Small tables with named rows and columns. After each table, cells are looked up by row and column.

val:
fields: tode, biza, pelanon, kotomek, vub, guzon, keke, zovev
zazadi: [35251, 50836, 51032, 23657, 73258, 51735, 36301, 54126]
zona: [38609, 50449, 54103, 60057, 34677, 40911, 58997, 46422]
nug: [48038, 48867, 23424, 19954, 74904, 31378, 79217, 18097]
bol: [47541, 53839, 66190, 43525, 54482, 47794, 45744, 37985]
guta: [47665, 57210, 41716, 73565, 47441, 48557, 50719, 52021]
sobib: [25981, 72315, 64746, 45606, 49436, 64041, 39825, 69897]
ros: [58468, 14112, 35584, 51259, 66303, 40878, 39152, 59532]
lupapo: [53878, 14602, 36833, 60194, 38572, 50907, 67838, 44718]
bif: [39978, 33687, 46712, 42168, 47083, 35168, 35539, 48995]
didi: [40257, 54919, 34715, 67984, 66348, 56781, 54379, 39088]

What is the vub of guta in val?
47441
What is the tode of sobib in val?
25981
What is the keke of bif in val?
35539
What is the tode of bol in val?
47541
What is the vub of bif in val?
47083
What is the tode of bif in val?
39978
What is the keke of zazadi in val?
36301
What is the kotomek of nug in val?
19954
What is the zovev of guta in val?
52021
What is the kotomek of sobib in val?
45606
What is the pelanon of ros in val?
35584
What is the guzon of bol in val?
47794
What is the biza of bol in val?
53839
What is the pelanon of zazadi in val?
51032
What is the kotomek of lupapo in val?
60194
What is the guzon of zona in val?
40911
What is the vub of sobib in val?
49436

rov =
         gisa  som  gel  tikaso  kigi  ket
tatoba    3.8  2.9  6.9     3.7   5.0  4.2
boro      3.2  2.9  5.1     5.7   5.6  3.6
murad     7.4  7.5  4.8     2.7   4.6  2.8
fuvug     5.1  8.8  5.3     6.6   4.5  6.2
vulisav   7.6  4.1  3.9     2.9   3.3  3.1
tisut     3.1  3.7  5.3     6.3   7.1  3.2
zulugi    9.0  3.6  5.5     4.2   4.6  5.3
vuze      1.2  2.7  5.7     2.7   3.9  6.1
kozaku    4.6  3.9  5.9     5.5   4.9  5.5
fuvuva    3.7  3.7  5.2     5.2   5.5  5.5

gel of boro is 5.1
kigi of murad is 4.6
tikaso of fuvuva is 5.2
tikaso of vulisav is 2.9
tikaso of zulugi is 4.2
tikaso of vuze is 2.7
ket of boro is 3.6
tikaso of fuvug is 6.6
kigi of vulisav is 3.3
gisa of fuvug is 5.1
ket of kozaku is 5.5
som of zulugi is 3.6

Table megi
       fot  simu  vefosom  vata  ruga  lovupa  vagome  lof  kofitam  pul
som     45    71       48   177   105      54      75   91      192  127
faz     86    83       55   127   109      80      89   90      155  137
feb     11     2       91    75   101      71      75   92      169  135
perip   39    87       62   144    62      29     106  101      138  102

pul of faz: 137
simu of perip: 87
lof of perip: 101
simu of feb: 2
vata of feb: 75
vagome of feb: 75

bino =
	zezo	taf	pud	bemik	gobivi
dopov	24242	32983	66844	41319	22610
zuvubak	27189	39524	43277	27780	32127
teg	33755	37115	41560	21903	38746
kozunu	47114	39438	37383	42592	25953
befik	15579	27460	76586	52698	13185
meromud	37167	41679	50765	44692	38451
fod	33291	33478	59792	44549	42645
noge	40112	49304	36872	46248	28920

noge, zezo: 40112
zuvubak, pud: 43277
dopov, pud: 66844
meromud, zezo: 37167
teg, taf: 37115
zuvubak, taf: 39524
fod, zezo: 33291
dopov, gobivi: 22610

lugoni =
	muvev	sen
tasig	179	201
vimebat	104	171
nolo	44	145
vek	89	164
nopibo	97	167
damipef	195	169
vizuso	172	182
saf	149	177
nomet	202	173
dem	195	171
rupe	217	134
dof	59	149

What is the muvev of vek in lugoni? 89
What is the sen of vimebat in lugoni? 171
What is the sen of dem in lugoni? 171
What is the sen of nomet in lugoni? 173
What is the sen of nopibo in lugoni? 167
What is the muvev of nolo in lugoni? 44
What is the sen of saf in lugoni? 177
What is the sen of damipef in lugoni? 169
What is the sen of rupe in lugoni? 134
What is the muvev of vimebat in lugoni? 104
What is the sen of nolo in lugoni? 145
What is the sen of tasig in lugoni? 201
What is the muvev of tasig in lugoni? 179
What is the sen of vek in lugoni? 164
What is the muvev of nomet in lugoni? 202
What is the muvev of rupe in lugoni? 217
What is the sen of vizuso in lugoni? 182
What is the muvev of dem in lugoni? 195
Row with the largest muvev: rupe

